Here is a tiny trained network, its code and every weight. The questions are about switching its units off for an input and a class, where a switched-off unit gives its printed mean instead of its output.

import numpy as np


def w(rows, s, z=0):
    codes = np.array(rows[::2]) - 128.0
    scale = np.full(codes.shape[1], s)
    scale[-1] = z or s
    return codes * scale


def norm(h):
    return h / np.sqrt((h * h).mean(-1, keepdims=True) + 1e-5)


def f(y):
    return np.maximum(y, 0)


def log_softmax(a):
    a = a - a.max(-1, keepdims=True)
    return a - np.log(np.exp(a).sum(-1, keepdims=True))


def net(x, mask):
    res = np.array(x, float).reshape(1, 3) / 4 @ E
    u = 0
    for l in range(2):
        y = f(norm(res) @ A[l][:, :-1].T + A[l][:, -1])
        res = res + np.where(mask[u : u + 14], y, B[l][:, -1]) @ B[l][:, :-1]
        u += 14
    return log_softmax(norm(res)[-1] @ U[:, :-1].T + U[:, -1])


A, B = {}, {}
E = w([
[189,87,150,54,91,150,139,109],'x0',
[132,124,168,95,174,3,149,97],'x1',
[180,136,121,107,133,98,58,213],'x2',
],0.0036)
A[0] = w([
[157,113,79,109,125,128,145,138,61],'0.n1',
[13,202,79,187,219,31,77,134,54],'0.n2',
[220,111,139,95,139,76,27,208,135],'0.n3',
[168,166,161,144,101,126,154,121,80],'0.n4',
[167,95,114,91,55,226,165,179,100],'0.n5',
[168,137,98,32,164,167,106,79,51],'0.n6',
[39,180,6,199,203,110,92,173,3],'0.n7',
[200,96,99,172,115,96,73,173,55],'0.n8',
[143,124,152,98,142,67,103,140,135],'0.n9',
[250,115,183,38,151,92,145,65,110],'0.n10',
[105,168,72,171,125,225,54,180,95],'0.n11',
[113,160,208,91,190,44,132,91,184],'0.n12',
[147,100,108,155,142,142,87,228,99],'0.n13',
[52,22,167,175,110,177,189,14,111],'0.n14',
],0.0025,0.0031)
B[0] = w([
[127,171,162,141,135,144,153,110,128],'0.n1',
[154,102,214,196,44,151,189,189,208],'0.n2',
[51,158,141,86,197,183,212,103,253],'0.n3',
[112,134,152,131,110,124,123,129,128],'0.n4',
[99,107,83,223,107,40,106,87,211],'0.n5',
[144,112,151,171,123,126,177,157,142],'0.n6',
[156,158,254,224,81,83,166,158,175],'0.n7',
[138,190,151,90,166,158,149,99,154],'0.n8',
[104,115,54,140,90,153,103,89,188],'0.n9',
[95,112,145,243,93,139,152,190,230],'0.n10',
[109,108,67,144,64,92,83,50,220],'0.n11',
[98,118,15,149,69,169,75,87,253],'0.n12',
[128,168,117,114,185,154,157,101,185],'0.n13',
[181,229,143,116,198,178,102,90,235],'0.n14',
],0.0031,0.0026)
A[1] = w([
[204,57,179,65,80,153,151,149,25],'1.n1',
[198,170,228,142,124,133,127,142,58],'1.n2',
[156,83,147,100,90,160,168,73,126],'1.n3',
[154,167,144,125,103,164,166,140,115],'1.n4',
[126,139,155,122,160,34,179,91,169],'1.n5',
[124,173,122,93,191,154,139,122,146],'1.n6',
[121,137,169,150,100,140,150,163,148],'1.n7',
[65,159,107,153,102,126,194,65,165],'1.n8',
[196,173,123,161,152,96,57,94,78],'1.n9',
[150,137,136,148,70,145,92,106,117],'1.n10',
[145,72,146,188,61,96,103,127,52],'1.n11',
[108,79,131,105,142,26,118,110,4],'1.n12',
[174,165,114,86,172,113,33,254,143],'1.n13',
[101,139,58,129,131,175,148,147,172],'1.n14',
],0.0052,0.0017)
B[1] = w([
[63,168,165,254,127,64,150,188,184],'1.n1',
[128,85,63,97,99,83,63,130,137],'1.n2',
[77,175,136,186,156,109,123,181,209],'1.n3',
[110,134,114,112,131,99,102,125,162],'1.n4',
[141,134,78,143,87,195,70,138,200],'1.n5',
[121,111,140,86,151,120,161,124,158],'1.n6',
[140,76,150,104,109,84,151,134,159],'1.n7',
[160,112,152,71,143,124,134,178,253],'1.n8',
[110,76,138,90,104,75,180,163,145],'1.n9',
[137,95,114,102,118,87,116,123,179],'1.n10',
[119,159,143,78,179,161,159,94,171],'1.n11',
[159,105,71,143,58,191,76,120,167],'1.n12',
[114,146,165,106,161,200,201,43,214],'1.n13',
[157,112,118,105,119,62,101,120,203],'1.n14',
],0.0052,0.0046)
U = w([
[132,124,2,140,38,171,32,106,177],'0',
[67,166,211,253,106,79,176,209,172],'1',
[101,189,160,57,219,204,206,51,180],'2',
[148,73,140,18,143,2,139,165,152],'3',
[153,93,156,140,188,102,91,108,11],'4',
[171,108,165,144,193,93,75,105,3],'5',
],0.0097,0.0048)

Each question gives the input, the list of numbers given to net, and the class t.
The units are the neurons (one row each of A and B). Each row of codes is followed by its name. A weight is (code - 128) times the scale printed after its matrix; where a second scale follows, it is the last column's (A, B and U).
mask holds one flag per neuron, layer by layer. A switched-off neuron (its flag False) gives its mean, the last column of its row in B, instead of its output. The means were averaged over made-up inputs and are rounded, as every weight is.
A unit's drop is (log p(t) with every unit on - log p(t) with that unit switched off) / (log p(t) with every unit on - log p(t) with every unit switched off).
The circuit of an input: a set's keep is (log p(t) with only the set's units on - log p(t) with every unit switched off) / (log p(t) with every unit on - log p(t) with every unit switched off). Starting from the 12 units with the biggest drops (on a tie, the unit counted first), units are removed one at a time, each time the one whose removal leaves the highest keep (on an exact tie, the one counted first), for as long as the keep stays at least 0.8.
circuit, biggest first: the units of the circuit, biggest drop first
most important unit: the unit with the biggest drop
k most important neurons: the k neurons with the biggest drops, biggest first
k most important neurons of layer l: the k neurons of layer l with the biggest drops, biggest first
drop when u is switched off: that unit's drop, to one decimal
input [-5,8,-8], class 0: 2 most important neurons -> 1.n5, 0.n3
input [2,-1,5], class 2: most important unit -> 1.n13
input [5,4,-4], class 1: circuit, biggest first -> 1.n3, 0.n10
input [-7,8,4], class 0: circuit, biggest first -> 1.n5, 1.n12
input [7,-6,-6], class 1: circuit, biggest first -> 1.n3, 0.n12, 1.n1
input [8,7,-1], class 1: 4 most important neurons -> 1.n1, 1.n3, 0.n10, 0.n5
input [0,-1,2], class 3: 2 most important neurons -> 1.n13, 1.n14
input [-5,6,-6], class 0: 3 most important neurons -> 1.n5, 0.n3, 1.n13
input [7,-4,-6], class 1: 2 most important neurons of layer 0 -> 0.n3, 0.n12
input [-5,5,-2], class 0: 3 most important neurons of layer 1 -> 1.n5, 1.n1, 1.n3
input [-2,7,7], class 0: circuit, biggest first -> 1.n12, 1.n5
input [6,8,8], class 0: 2 most important neurons -> 1.n12, 1.n5
input [-5,-4,-6], class 2: 2 most important neurons of layer 0 -> 0.n14, 0.n10
input [4,3,3], class 1: most important unit -> 0.n5
input [-3,3,-3], class 3: 2 most important neurons -> 1.n8, 1.n13
input [5,-5,6], class 2: 3 most important neurons -> 1.n13, 0.n12, 0.n2
input [-3,1,-3], class 3: 2 most important neurons -> 1.n8, 1.n1
input [6,5,8], class 2: 2 most important neurons of layer 0 -> 0.n2, 0.n3
input [4,3,1], class 1: 2 most important neurons -> 0.n5, 0.n11
input [8,4,-7], class 1: most important unit -> 1.n3
input [4,-7,8], class 2: 2 most important neurons -> 1.n13, 0.n12
input [-2,-7,8], class 2: 3 most important neurons of layer 1 -> 1.n13, 1.n5, 1.n12
input [1,-2,-3], class 3: 2 most important neurons -> 1.n13, 0.n3
input [7,-2,7], class 1: 2 most important neurons -> 1.n1, 0.n14
input [3,-1,7], class 2: drop when 1.n13 is switched off -> 0.2
input [1,-5,6], class 2: drop when 0.n12 is switched off -> 0.3
input [1,6,5], class 0: drop when 1.n12 is switched off -> 0.1
input [7,-2,-1], class 1: drop when 1.n12 is switched off -> 0.0
